Each row of numbers belongs to one of the elements below and depends on some of the facts about them. Some rows are named. Which element is each other row?

There are 3 kinds of fact about the elements: β, Φ, Θ.
β: sits directly inside; Φ: is of sort; Θ: belongs to class
[bapli,grupla,pestus] β vimun
[beklopen,dostiki,klukema,nibami,pufler,suplel,tabon,trofle,zovur] β nogik
[bidro,duzam,fluro,kazek,kligrebrim,ledrul,mogrin,toklevuk,zipunu] β fudro
[boklur,brelur,dubrur,taplal,zetran,zuvan] β kunu
[bolun,bosti,kove,raklu,ranu,segrom,veroza,zaklos] β kleplo
[brogronuk,dretus,grofom,moskeklak,plure,putrus,vostefa,vuflar] β zogroka
[bromun,fafatrer,flatruri,kelel,kledan,todan,tragril,vurek] β bratri
[brotur,buzin,mobus,piples,rovamek,saplik,subri,vemak,vufo] β flibal
[brulu,drifu,felil,meskel,skilal,zezur] β bepu
[brupliko,flotu,klotir,leruke,plevu,stegobes,totik,vopla] β nodrul
[brustul,drestu,gimom,grarol,norotos,plunan,steflazol,vizes] β kevu
[buplur,debuvem] β stigul
[dapler,dronim,gedro,milel,pomes,tribro,zastobren] β skudon
[didubri,faflim,fostem,meku] β ruskon
[disir,dretam,feflus,klaru,meve,planok,tozibun] β tovek
[drelus,fabatur,laklu,lodrak,noklo,nulipas,skistek,stutrur] β kemen
[drifem,gudrim,kloflas,klomam,mudrun,pugul,zutun] β lomi
[druskos,liklil,mitra,motra,paben,ploklan,skaruk,veton] β fostum
[fodek,kelutek,librerek,nazek,nivon,nusol,safon,stemur] β druvom
[gida,grupal,miskasur,rotevil,samas,segro] β difo
[grakem,pago,reklu,safur] β griskona
[grotres,kirun,klosavem,nanos,niki,punel,rakla,stafek] β plugres
[gruskam,tragis,trogil] β danir
[keplilal,klupilis,rogek,rudur,skufam,stogi] β tezar
[kuflokli,nagul,plasti,stedro,teron,tiklu] β nolige
[paze,skobre,veronis] β moskam
[ruskal,voplobro] β flesko
[skefloter,stebem] β klozek
{bapli,gimom,grakem,keplilal,kloflas,nulipas,punel,putrus,segro,skaruk,tiklu,veroza,zastobren,zipunu} Φ d
{beklopen,brogronuk,disir,drifem,gedro,gida,grarol,kazek,klupilis,leruke,nagul,pago,ranu,stebem,stemur,vemak,voplobro,zezur} Φ a
{bidro,dapler,druskos,faflim,klomam,moskeklak,planok,plunan,reklu,rovamek,segrom,stafek,suplel,tragis,veronis,vopla,vurek} Φ h
{boklur,flotu,kuflokli,nazek,pugul,rogek,zovur} Φ j
{bolun,brotur,fafatrer,gudrim,klaru,meskel,rakla,skefloter,tabon} Φ f
{brelur,brupliko,buplur,flatruri,grupal,gruskam,mogrin,nanos,nivon,norotos,pestus,ploklan,plure,safur,skobre,skufam,stutrur,subri,tribro} Φ b
{bromun,brustul,dronim,grotres,grupla,kelutek,noklo,paze,piples,raklu,rotevil,teron,tozibun,trogil,veton,zuvan} Φ i
{brulu,buzin,duzam,fabatur,fodek,grofom,kelel,klotir,liklil,plasti,pufler,stogi} Φ e
{dostiki,drestu,dretam,fostem,kirun,kledan,miskasur,mitra,pomes,saplik,stedro,stegobes,toklevuk,vostefa,zetran} Φ c
{feflus,felil,milel,motra,niki,plevu,rudur,ruskal,safon,steflazol,taplal,tragril,vuflar,vufo} Φ g
Θ 657 <- bapli,beklopen,bidro,bolun,bosti,brelur,brulu,debuvem,drelus,dretam,dretus,drifu,fabatur,fafatrer,feflus,fodek,gedro,gida,grotres,grupal,kazek,kelutek,kledan,klukema,leruke,liklil,milel,miskasur,motra,nagul,nanos,nazek,niki,nivon,noklo,nusol,pago,plunan,pufler,punel,raklu,ranu,rotevil,segrom,skobre,steflazol,stemur,stutrur,subri,suplel,tabon,teron,tiklu,totik,tragis,veronis,veroza,vopla,vufo,vurek,zuvan
Θ 377 <- boklur,brotur,dapler,disir,drestu,faflim,felil,flotu,fluro,grarol,klaru,klosavem,kove,mitra,mudrun,nibami,nulipas,piples,plevu,ploklan,pugul,putrus,rogek,rudur,ruskal,safon,segro,skilal,stafek,stebem,stegobes,tozibun,vemak,zastobren
Θ 895 <- brogronuk,bromun,brupliko,brustul,buplur,buzin,didubri,dostiki,drifem,dronim,druskos,dubrur,duzam,flatruri,fostem,gimom,grakem,grofom,grupla,gruskam,gudrim,kelel,keplilal,kirun,kligrebrim,kloflas,klomam,klotir,klupilis,kuflokli,laklu,ledrul,librerek,lodrak,meku,meskel,meve,mobus,mogrin,moskeklak,norotos,paben,paze,pestus,planok,plasti,plure,pomes,rakla,reklu,rovamek,safur,samas,saplik,skaruk,skefloter,skistek,skufam,stedro,stogi,taplal,todan,toklevuk,tragril,tribro,trofle,trogil,veton,vizes,voplobro,vostefa,vuflar,zaklos,zetran,zezur,zipunu,zovur,zutun

Known rows:
22; 22; -13; -14; 0; -14; 0; 9; -2; 15; -4; 6; -4; -3; -6; 4; 6; 6; 2; -4; 10; 25; 8; 15; 12; 3; -10; 20; 10; 15; 5; -4; 6; 0; -17; 0; 26 -> plugres
3; -7; -2; -2; 2; -9; -1; 5; -5; -7; 6; -6; -8; 2; 5; 2; -2; -1; -2; -1; 3; -1; 8; 7; -1; -3; -4; 9; -4; -9; 4; 6; 9; 7; 2; -8; 0 -> mudrun
27; 1; -6; 2; 9; -4; -1; 13; -7; -13; 1; 16; -29; -7; -6; -6; 11; 10; 11; -8; 3; 26; 30; 1; 20; 18; 1; -10; 13; 4; 33; 3; -3; -7; -16; 16; 12 -> kemen
-1; -23; -9; -6; -9; 1; -8; -3; -5; -1; -14; 8; 13; 17; 8; -1; -13; -22; -11; -2; -14; -4; -9; -30; -5; 1; 18; -11; 12; 6; -4; -5; 31; -8; -16; -8; -4 -> bidro
2; 10; 0; -1; -1; 11; -6; -11; 2; -1; -1; 4; 3; 4; 3; 3; -3; -11; -18; 15; 5; 2; -23; -2; -4; 0; -4; -24; 1; -4; -10; 3; 3; 3; -4; 6; -7 -> bapli
-15; -16; 12; -1; -15; 6; 18; -18; -7; 11; -14; -4; 6; -8; -3; 14; 13; -14; -16; 3; -17; 7; -17; -6; 20; -2; 6; -6; -17; -6; -2; 4; -33; 9; 0; -5; -4 -> beklopen
-8; 1; 2; 0; 4; 9; 12; -5; 8; -8; 2; -17; -1; 5; 5; 10; -6; -7; 17; -3; -4; -15; 24; -9; 0; -2; 18; 13; -4; 7; 4; 3; 1; -10; -3; -1; 9 -> stogi
-5; 3; 4; 6; 5; 14; 4; -9; 7; 1; 1; -5; 1; 10; 3; 3; -2; -1; -3; 1; 2; -2; 8; -8; -6; 2; 1; -1; 1; 1; 0; -4; 4; -3; 5; 1; 1 -> reklu
4; 3; 1; 2; -3; 8; 4; -7; -1; 1; 1; -1; -3; 5; 3; -1; -7; -9; -3; 11; 1; 0; -7; -15; -4; -4; 5; -8; -2; 0; -3; 8; 2; 0; -6; -2; 0 -> veronis
-1; -5; 9; 7; 2; -3; -6; 4; 5; 4; 0; 4; 6; -3; -1; -15; 8; 15; -2; -4; -6; -4; 5; 1; -4; -2; -3; 7; 2; -3; -4; -10; -7; 0; 11; -2; -6 -> buplur
12; -1; 1; -9; 1; -4; 1; 7; -2; -4; 6; -2; 0; -1; -3; -4; -4; -11; 1; 10; -2; -4; 4; -6; -2; -10; -4; 2; -1; -3; 4; 9; -1; 5; -3; -8; 0 -> bosti
2; 7; -5; -8; -5; 1; 14; -5; 2; 0; 2; -16; 2; 0; 6; 8; -13; -15; 15; 10; -2; -14; 6; -10; -3; -12; 17; 13; -7; 8; -6; 14; 0; -7; -15; -8; 12 -> fodek
-11; 6; 2; 2; 4; 9; -8; -9; 9; -4; -2; -1; 10; -2; 3; 4; 5; 2; -7; 1; 0; -9; -7; 11; -2; 5; -2; -11; 2; -2; -12; -9; -4; -4; 5; 11; -7 -> grupla
1; 9; 0; -1; 0; 11; -6; -11; 2; -2; 0; 4; 3; 3; 3; 3; -3; -11; -18; 16; 6; 1; -22; -2; -4; 0; -5; -24; 1; -5; -11; 4; 2; 2; -3; 5; -8 -> tiklu
0; -15; 19; -6; -8; 6; 15; -9; -6; 4; -10; -5; 1; 3; -4; 10; 14; -21; -21; 6; -19; 11; 1; -12; 22; -7; 2; 5; -19; -8; 10; 7; -24; 16; -1; -13; 3 -> klukema
2; 0; -2; -4; -4; 4; 13; -4; 0; -8; 1; -13; -4; 1; 5; 6; -11; -15; 17; 6; -5; -13; 10; -15; 1; -8; 22; 5; -7; 6; 2; 15; -2; -8; -15; -5; 9 -> brulu
23; 18; -12; -11; 1; -12; 0; 10; -3; 11; -3; 7; -8; -3; -6; 2; 7; 6; 4; -5; 9; 25; 11; 12; 13; 5; -8; 16; 11; 13; 10; -3; 5; -1; -16; 3; 24 -> kevu

Name these rows:
No name comes twice in this set of rows, the named rows included.
11; 28; 9; 0; 0; -6; -16; 30; -11; -2; -8; 15; -16; 15; -19; -3; 3; 12; 16; -25; 11; 24; -21; 11; 18; 7; 13; 10; -12; 26; 21; 3; 12; 10; -10; 8; 17 | flibal
-8; -20; 15; -1; -8; 0; 13; -12; -8; 1; -9; -11; -7; 5; 4; 17; 15; -11; -24; -3; -13; 14; 6; 4; 22; -2; 0; 13; -20; -15; 10; 5; -14; 18; 4; -13; 2 | nibami
17; -13; -20; -16; -4; -17; -13; 16; -9; 4; -20; 18; 4; 10; -3; 1; 2; -7; -4; -20; -9; 23; 10; -5; 16; 14; 8; 7; 23; 18; 15; -14; 32; -9; -27; 0; 18 | fudro
-6; -10; 18; 4; -12; 17; 19; -24; -4; 9; -13; -6; -2; 7; 3; 14; 10; -19; -25; 9; -14; 13; -8; -19; 17; -3; 8; -4; -17; -6; 2; 6; -22; 10; -4; -8; 2 | suplel
-17; 18; 23; 15; 4; 18; -11; 10; 1; -7; -1; 0; -3; 27; -9; -1; -6; 5; 9; -16; 8; -5; -27; -6; -4; 0; 17; -1; -21; 15; 5; 1; 13; 9; 13; 4; -3 | rovamek
-13; -17; -7; -5; 2; 9; -19; -9; 5; -3; -15; 9; 23; 21; 7; 7; -4; -17; -25; -7; -9; -4; -10; -11; -5; 12; 3; -20; 17; 2; -9; -21; 34; -7; -2; 4; -10 | zipunu
-18; 15; 20; 9; 2; 14; -3; 13; 1; -16; -1; -12; -5; 23; -8; 6; -11; -1; 29; -21; 1; -17; -11; -6; 2; -3; 34; 12; -27; 21; 10; 9; 9; 1; 4; 2; 5 | buzin
-3; 9; 25; 12; -8; -4; -21; 25; -9; -4; -3; 12; -2; 9; -13; -23; -2; 12; 10; -11; -2; -6; -43; -2; -2; -10; 18; 1; -22; 11; -1; 7; -1; 14; 8; -4; -11 | subri
-13; -26; -9; -8; -1; 2; 0; -1; 3; -9; -14; -8; 15; 18; 9; 10; -12; -20; 9; -16; -19; -18; 21; -24; 0; 4; 30; 9; 9; 13; 4; -9; 30; -18; -13; -6; 6 | duzam

The same elements again, as new rows of numbers:
Known rows:
-13; -7; 4; -17; 9; -2; -1; 4; 9; 4; 2; -6; 3 -> stafek
-11; 8; 11; -18; -7; -16; -5; 15; -19; -1; -6; -1; 12 -> skistek
20; -10; 3; 1; 12; -8; -16; -4; 30; 7; -6; -16; -19 -> bidro
40; -41; -10; 22; 46; 21; -14; -31; 25; 34; -7; -32; -4 -> fudro
13; -24; -7; 2; 17; 17; -13; -18; -11; 17; -22; -15; 23 -> kunu
0; 7; 6; -13; -5; -12; -22; 9; -2; -11; -14; -4; 10 -> brelur
-5; 4; 4; 2; -1; -7; -10; 15; 10; 3; -5; 2; 0 -> bromun
-5; 7; -14; -10; -6; -10; -21; 4; 7; -11; -9; -6; 12 -> tiklu
-8; 8; 1; -4; -13; -4; -10; 31; 15; 11; 1; -2; 6 -> kuflokli
0; 7; 6; -13; -6; -13; -21; 9; -1; -10; -15; -4; 9 -> grupal
-16; -2; -13; -12; 14; -1; -7; 3; 15; -5; 8; -8; 13 -> putrus
7; -3; 5; -2; 7; -14; -20; -11; 6; -12; -22; 1; -6 -> bolun
-3; 2; 7; -11; -1; -10; -6; 12; 9; 2; -10; -1; 4 -> planok
-3; 3; 5; 3; 1; -7; -11; 14; 13; 3; -5; 2; -1 -> brustul
-7; 5; 13; -12; 0; -15; -6; 10; -10; -3; -8; 0; 8 -> librerek
8; 17; 2; 3; 9; -16; -10; 9; 32; -16; -2; 10; -5 -> rovamek
-21; 2; -3; -13; -7; 4; -5; 25; 8; 13; 14; -8; 8 -> flotu

Which element is each row?
No name comes twice in this set of rows, the named rows included.
20; -24; -28; -10; 7; 16; 4; -10; 0; 27; -25; -12; 57 | nogik
3; -1; 3; -6; 1; -15; -19; -8; 0; -12; -20; 1; -3 | fafatrer
-4; 9; -13; -12; -20; -4; 1; 37; 22; 17; 0; 0; 28 | zovur

The same elements again, as new rows of numbers:
Named rows:
-2; 8; 13; 2; -2; -15; 7; 10; -5; 4; 4; 1; 4 -> leruke
4; -6; 7; 6; 4; 0; -3; -16; 6; -2; 5; -13; 20 -> skufam
4; -7; 15; -3; 2; -13; 0; -13; 8; -6; -4; -13; 9 -> brelur
-4; 12; -2; 14; -2; 10; 4; 9; -5; 6; 11; 4; 9 -> vostefa
-14; 2; -7; 7; -6; 15; 12; -8; -10; 10; 7; 7; 8 -> saplik
1; 1; -21; -25; 1; -13; 9; 9; 6; -8; -2; 5; -9 -> pufler
7; 5; -21; -6; 1; 10; -11; -7; 4; -1; 8; -2; 11 -> taplal
2; 13; 9; 6; -8; -12; 5; 4; -5; 11; 1; -3; 2 -> vurek
2; 13; -1; 14; -7; 1; 3; -1; -6; 15; 10; -3; 11 -> klomam
-2; 4; 21; 32; -3; 12; 6; 2; -11; -14; 10; 9; -6 -> bromun
-1; -9; -3; -18; 5; -4; -17; 4; -1; 1; -22; 12; -31 -> griskona
-1; -9; -3; -18; 5; -3; -17; 4; -1; 1; -22; 12; -30 -> kunu
2; -4; -36; -22; 0; -7; 9; 6; 6; 0; -7; 4; -13 -> nibami
-2; -1; -4; -15; 4; -5; 1; -1; 11; 2; -1; -11; 16 -> drifu
3; -3; -11; -8; 8; 14; 1; -18; 20; -3; 9; -19; 17 -> ledrul
4; -3; -11; -8; 8; 14; 0; -18; 20; -3; 9; -19; 17 -> kligrebrim
-2; 0; -3; -14; 5; -7; 0; 1; 12; 4; 0; -11; 19 -> dretus

Name these rows:
No name comes twice in this set of rows, the named rows included.
-4; 4; 29; 22; -2; -4; 10; 7; -9; -17; 0; 10; -17 | kelutek
4; -14; 12; 5; 3; -9; 1; -9; 4; -6; -6; -8; 2 | ploklan
5; 13; -23; -11; -7; -10; 8; 6; -3; -4; -5; 11; -26 | tabon
-11; -11; 3; 2; -8; -5; 15; -6; -13; 8; -2; 8; -6 | vemak
5; -13; -1; -20; 8; 4; -14; -12; 10; -10; -21; 2; -43 | fudro
-10; -9; -5; 3; -7; 4; 10; -12; -10; 4; -8; 9; -13 | brotur
2; -6; 17; -3; 5; -16; 0; -10; 9; -5; -4; -12; 12 | nivon
-13; -15; 19; 22; -8; 6; 18; -9; -18; -13; -7; 18; -28 | piples
-5; -5; -16; -21; -3; -1; -1; -18; 1; 1; -5; 2; 1 | vufo
6; 9; 10; 4; -5; -6; 8; -11; 4; 2; 1; -10; -12 | bidro
2; 8; -2; 12; 0; 18; 8; -7; 4; -5; 12; -4; -5 | toklevuk
2; 4; -31; -29; 1; -12; 7; 5; 10; 0; -5; -1; -4 | klukema
-3; 3; 2; 13; -4; 2; 9; 14; -8; 1; 0; 10; -12 | mitra

